Below is a small trained network, with its code and all its weights. Each question gives an input and a target symbol and asks what happens when units are switched off, that is, made to give their printed mean instead of their output.

import numpy as np


def w(rows, s, z=0):
    codes = np.array(rows[::2]) - 128.0
    scale = np.full(codes.shape[1], s)
    scale[-1] = z or s
    return codes * scale


def norm(h):
    return h / np.sqrt((h * h).mean(-1, keepdims=True) + 1e-5)


def f(y):
    return np.maximum(y, 0)


def softmax(a):
    e = np.exp(a - a.max(-1, keepdims=True))
    return e / e.sum(-1, keepdims=True)


def log_softmax(a):
    a = a - a.max(-1, keepdims=True)
    return a - np.log(np.exp(a).sum(-1, keepdims=True))


def net(x, mask):
    ids = ['αγεξπφω'.index(c) for c in x.split()]
    T = len(ids)
    res = E[ids] + P[:T]
    r = norm(res)
    for j in range(3):
        rows = slice(2 * j, 2 * j + 2)
        q, k, v = (r @ M[0][rows].T for M in (Q, K, V))
        z = softmax(np.where(np.tri(T) > 0, q @ k.T / 2**0.5, -1e9)) @ v
        o = O[0][rows]
        res = res + np.where(mask[j], z, o[:, -1]) @ o[:, :-1]
    y = f(norm(res) @ A[0][:, :-1].T + A[0][:, -1])
    res = res + np.where(mask[3:15], y, B[0][:, -1]) @ B[0][:, :-1]
    return log_softmax(norm(res)[-1] @ U[:, :-1].T + U[:, -1])


Q, K, V, O, A, B = {}, {}, {}, {}, {}, {}
E = w([
[141,149,118],'α',
[5,146,47],'γ',
[150,155,131],'ε',
[91,104,176],'ξ',
[112,123,75],'π',
[67,146,106],'φ',
[70,73,131],'ω',
],0.022)
P = w([
[139,248,171],'0',
[169,2,156],'1',
[161,123,119],'2',
[44,112,207],'3',
[161,126,113],'4',
[85,94,138],'5',
[163,126,110],'6',
[85,100,116],'7',
[158,124,118],'8',
[89,124,95],'9',
],0.0096)
Q[0] = w([
[132,130,25],'h0',
[58,134,126],'h0',
[144,142,174],'h1',
[227,1,102],'h1',
[216,75,145],'h2',
[145,90,83],'h2',
],0.0093)
K[0] = w([
[178,140,73],'h0',
[104,104,122],'h0',
[116,135,143],'h1',
[108,113,217],'h1',
[231,138,102],'h2',
[252,186,49],'h2',
],0.013)
V[0] = w([
[75,45,154],'h0',
[152,208,107],'h0',
[187,248,84],'h1',
[126,94,92],'h1',
[145,169,102],'h2',
[197,232,31],'h2',
],0.011)
O[0] = w([
[199,198,90,210],'h0',
[112,96,127,144],'h0',
[158,49,64,117],'h1',
[157,38,3,253],'h1',
[133,186,214,132],'h2',
[147,255,123,75],'h2',
],0.0076,0.0011)
A[0] = w([
[39,132,68,249],'n0',
[162,207,108,70],'n1',
[95,227,70,88],'n2',
[104,182,98,6],'n3',
[100,125,151,252],'n4',
[121,138,87,214],'n5',
[97,151,71,221],'n6',
[126,128,125,99],'n7',
[49,126,162,90],'n8',
[35,162,161,203],'n9',
[227,143,95,255],'n10',
[254,146,199,62],'n11',
],0.013,0.0033)
B[0] = w([
[126,123,80,252],'n0',
[142,104,175,166],'n1',
[93,164,164,209],'n2',
[103,148,127,157],'n3',
[67,81,153,171],'n4',
[101,163,192,183],'n5',
[105,52,223,210],'n6',
[132,104,140,128],'n7',
[192,152,78,164],'n8',
[212,46,58,193],'n9',
[182,127,87,161],'n10',
[127,124,2,142],'n11',
],0.0091,0.011)
U = w([
[183,90,75,208],'α',
[143,59,198,146],'γ',
[63,114,135,91],'ε',
[187,178,90,198],'ξ',
[70,161,247,47],'π',
[181,178,174,253],'φ',
[79,176,74,28],'ω',
],0.016,0.0039)

Each question gives the input, a string of symbols that net reads in full, and the target symbol t.
The units are the heads (2 rows each of Q, K, V and O) and the neurons (one row each of A and B). Each row of codes is followed by its name. A weight is (code - 128) times the scale printed after its matrix; where a second scale follows, it is the last column's (O, A, B and U).
mask holds one flag per unit, heads first, then neurons. A switched-off unit (its flag False) gives its mean, the last column of its rows in O or B, instead of its output. The means were averaged over made-up inputs and are rounded, as every weight is.
A unit's drop is (log p(t) with every unit on - log p(t) with that unit switched off) / (log p(t) with every unit on - log p(t) with every unit switched off).
The circuit of an input: a set's keep is (log p(t) with only the set's units on - log p(t) with every unit switched off) / (log p(t) with every unit on - log p(t) with every unit switched off). Starting from the 12 units with the biggest drops (on a tie, the unit counted first), units are removed one at a time, each time the one whose removal leaves the highest keep (on an exact tie, the one counted first), for as long as the keep stays at least 0.8.
units of the circuit, in order: the units of the circuit, biggest drop first
most important unit: the unit with the biggest drop
k most important neurons: the k neurons with the biggest drops, biggest first
which heads matter: for each layer, one digit per head in row order, 1 if its drop is at least 0.15 and else 0, layers parted by /
drop of u: that unit's drop, to one decimal
input π ε π π α π ξ α α π, target ε: which heads matter : 101
input π π ω π γ π ε, target ξ: most important unit : n11
input π ω ω ε, target α: which heads matter : 110
input α φ ε, target ξ: units of the circuit, in order : h2, n11
input π φ ω, target α: which heads matter : 010
input π π ε φ π ξ, target α: which heads matter : 000
input π ω ξ γ, target α: units of the circuit, in order : n9, n8
input ξ π α ε π ω, target α: which heads matter : 000
input ξ α φ ξ α, target φ: 4 most important neurons : n0, n1, n2, n8
input π π ξ α, target α: 2 most important neurons : n6, n2
input π φ π ξ α ξ ξ γ, target α: units of the circuit, in order : h2, h1
input ε ω ξ φ, target α: 2 most important neurons : n9, n8
input ε π ξ ξ α, target φ: which heads matter : 001
input ξ α ω π, target α: units of the circuit, in order : n9
input ω π ε π γ π π π γ ξ, target α: which heads matter : 000
input ε α α π π π π π π ε, target γ: 4 most important neurons : n6, n9, n8, n5
input γ ξ π ε, target α: 2 most important neurons : n6, n2
input α α ξ π α φ, target α: drop of n2 : 0.2
input ω π α ξ π ξ ξ ξ π, target π: drop of h2 : 0.7
input ε α ε π ξ ξ π π π π, target ε: most important unit : n6
input ω γ π α, target α: drop of n7 : 0.0
